Below are the code and all the weights of a small trained network. Each question names an input and a class and asks about switching units off, where a switched-off unit gives its printed mean instead of its output.

import numpy as np


def w(rows, s, z=0):
    codes = np.array(rows[::2]) - 128.0
    scale = np.full(codes.shape[1], s)
    scale[-1] = z or s
    return codes * scale


def norm(h):
    return h / np.sqrt((h * h).mean(-1, keepdims=True) + 1e-5)


def f(y):
    return np.maximum(y, 0)


def log_softmax(a):
    a = a - a.max(-1, keepdims=True)
    return a - np.log(np.exp(a).sum(-1, keepdims=True))


def net(x, mask):
    res = np.array(x, float).reshape(1, 6) / 4 @ E
    u = 0
    for l in range(2):
        y = f(norm(res) @ A[l][:, :-1].T + A[l][:, -1])
        res = res + np.where(mask[u : u + 8], y, B[l][:, -1]) @ B[l][:, :-1]
        u += 8
    return log_softmax(norm(res)[-1] @ U[:, :-1].T + U[:, -1])


A, B = {}, {}
E = w([
[131,95,106,123,130,105,153,85,166,137,90],'x0',
[111,135,101,134,129,130,136,115,152,153,124],'x1',
[145,214,85,156,250,184,123,3,76,5,95],'x2',
[134,103,149,161,125,179,123,122,140,142,136],'x3',
[115,75,132,64,184,97,136,125,166,205,255],'x4',
[140,157,93,86,173,202,150,203,246,7,28],'x5',
],0.0074)
A[0] = w([
[113,137,138,173,31,105,113,214,111,192,5,118],'L0N0',
[137,183,139,189,174,139,130,34,66,107,77,202],'L0N1',
[99,87,154,155,157,80,147,107,83,150,182,174],'L0N2',
[201,139,137,46,163,149,159,252,213,155,113,119],'L0N3',
[89,135,165,27,231,169,157,90,133,108,166,157],'L0N4',
[112,121,125,183,82,85,124,91,104,136,180,253],'L0N5',
[159,135,158,128,1,88,188,180,127,176,127,102],'L0N6',
[152,146,94,119,177,158,141,78,89,96,144,18],'L0N7',
],0.0072,0.0044)
B[0] = w([
[162,244,158,112,169,144,121,65,142,157,109,220],'L0N0',
[148,133,93,191,108,94,173,124,91,99,150,254],'L0N1',
[154,114,79,43,176,121,83,160,141,139,63,215],'L0N2',
[69,117,149,172,97,96,153,143,80,79,121,250],'L0N3',
[177,145,122,126,119,179,146,118,154,141,101,218],'L0N4',
[127,115,71,152,94,158,110,170,93,108,91,228],'L0N5',
[133,87,79,115,171,182,96,135,153,143,128,221],'L0N6',
[92,118,163,66,153,141,60,182,153,133,140,173],'L0N7',
],0.012,0.0078)
A[1] = w([
[158,197,191,151,124,109,150,124,167,105,63,171],'L1N0',
[97,82,177,104,145,113,190,177,181,135,156,14],'L1N1',
[166,140,103,151,201,97,128,87,117,104,216,1],'L1N2',
[114,65,72,92,183,162,109,123,142,97,185,74],'L1N3',
[182,115,136,152,70,58,50,98,86,157,96,119],'L1N4',
[127,228,254,66,162,156,170,54,236,89,160,69],'L1N5',
[224,148,131,110,191,127,110,85,105,219,153,53],'L1N6',
[65,51,131,82,150,143,127,207,184,134,132,158],'L1N7',
],0.0094,0.0023)
B[1] = w([
[147,66,159,79,136,131,73,152,157,179,94,252],'L1N0',
[182,236,149,196,214,129,138,57,113,81,162,173],'L1N1',
[87,158,199,129,122,153,103,167,181,165,174,167],'L1N2',
[72,89,217,80,87,123,111,123,206,203,105,203],'L1N3',
[138,127,159,178,142,93,191,125,178,84,129,193],'L1N4',
[49,42,161,70,70,78,66,159,117,249,169,218],'L1N5',
[218,155,86,129,169,160,103,80,118,106,61,210],'L1N6',
[93,127,168,177,77,90,190,126,87,98,199,255],'L1N7',
],0.011,0.0069)
U = w([
[192,205,54,90,221,219,29,116,164,79,16,47],'0',
[1,23,200,32,48,72,41,211,212,243,168,79],'1',
[94,188,109,237,70,33,255,82,50,56,242,253],'2',
],0.01,0.0029)

Each question gives the input, the list of numbers given to net, and the class t.
The units are the neurons (one row each of A and B). Each row of codes is followed by its name. A weight is (code - 128) times the scale printed after its matrix; where a second scale follows, it is the last column's (A, B and U).
mask holds one flag per neuron, layer by layer. A switched-off neuron (its flag False) gives its mean, the last column of its row in B, instead of its output. The means were averaged over made-up inputs and are rounded, as every weight is.
A unit's drop is (log p(t) with every unit on - log p(t) with that unit switched off) / (log p(t) with every unit on - log p(t) with every unit switched off).
The circuit of an input: a set's keep is (log p(t) with only the set's units on - log p(t) with every unit switched off) / (log p(t) with every unit on - log p(t) with every unit switched off). Starting from the 12 units with the biggest drops (on a tie, the unit counted first), units are removed one at a time, each time the one whose removal leaves the highest keep (on an exact tie, the one counted first), for as long as the keep stays at least 0.8.
units of the circuit, in order: the units of the circuit, biggest drop first
unit that matters most: the unit with the biggest drop
k most important neurons: the k neurons with the biggest drops, biggest first
top k neurons in layer l: the k neurons of layer l with the biggest drops, biggest first
drop when u is switched off: that unit's drop, to one decimal
input [-4,-1,5,3,0,-1], class 2: units of the circuit, in order => [L0N1]
input [4,8,6,-1,1,3], class 1: units of the circuit, in order => [L0N5; L0N2; L1N5]
input [8,5,0,8,3,1], class 2: units of the circuit, in order => [L0N0; L1N0; L1N7]
input [1,-4,1,-7,8,8], class 1: 3 most important neurons => [L0N1; L0N4; L0N5]
input [-4,3,8,-3,-2,-4], class 2: top 2 neurons in layer 0 => [L0N1; L0N0]
input [-7,2,-8,3,-1,-4], class 0: 2 most important neurons => [L0N0; L1N6]
input [6,1,2,0,0,-3], class 2: top 2 neurons in layer 0 => [L0N1; L0N6]
input [8,-3,-8,6,-4,0], class 0: 2 most important neurons => [L0N0; L0N6]
input [-2,-2,-2,-2,-8,2], class 1: units of the circuit, in order => [L1N5; L0N0; L0N5]
input [1,7,1,2,1,-8], class 0: 2 most important neurons => [L0N2; L0N3]
input [-8,-2,-1,1,-1,5], class 1: 2 most important neurons => [L0N1; L0N5]
input [-8,8,2,8,-7,-1], class 2: top 2 neurons in layer 0 => [L0N1; L0N2]
input [2,-6,-1,7,0,6], class 1: top 3 neurons in layer 0 => [L0N6; L0N1; L0N5]
input [-1,3,8,6,4,8], class 1: 2 most important neurons => [L1N5; L0N5]
input [-3,-7,4,6,7,-6], class 0: unit that matters most => L1N6
input [-6,0,0,-2,-8,-5], class 0: 3 most important neurons => [L0N0; L0N3; L1N7]
input [7,7,0,-3,0,-5], class 0: top 3 neurons in layer 0 => [L0N2; L0N3; L0N7]
input [-2,-6,7,-3,2,5], class 1: 3 most important neurons => [L0N5; L1N5; L0N7]
input [5,6,-7,1,-5,-4], class 0: drop when L0N0 is switched off => 0.6
input [-6,8,-7,0,-1,-4], class 0: unit that matters most => L0N0
input [5,-6,5,0,-3,-3], class 2: drop when L0N1 is switched off => 1.2
input [-3,-6,-8,5,-6,-3], class 0: drop when L0N0 is switched off => 0.8
input [4,6,6,-5,6,5], class 1: drop when L0N7 is switched off => 0.0
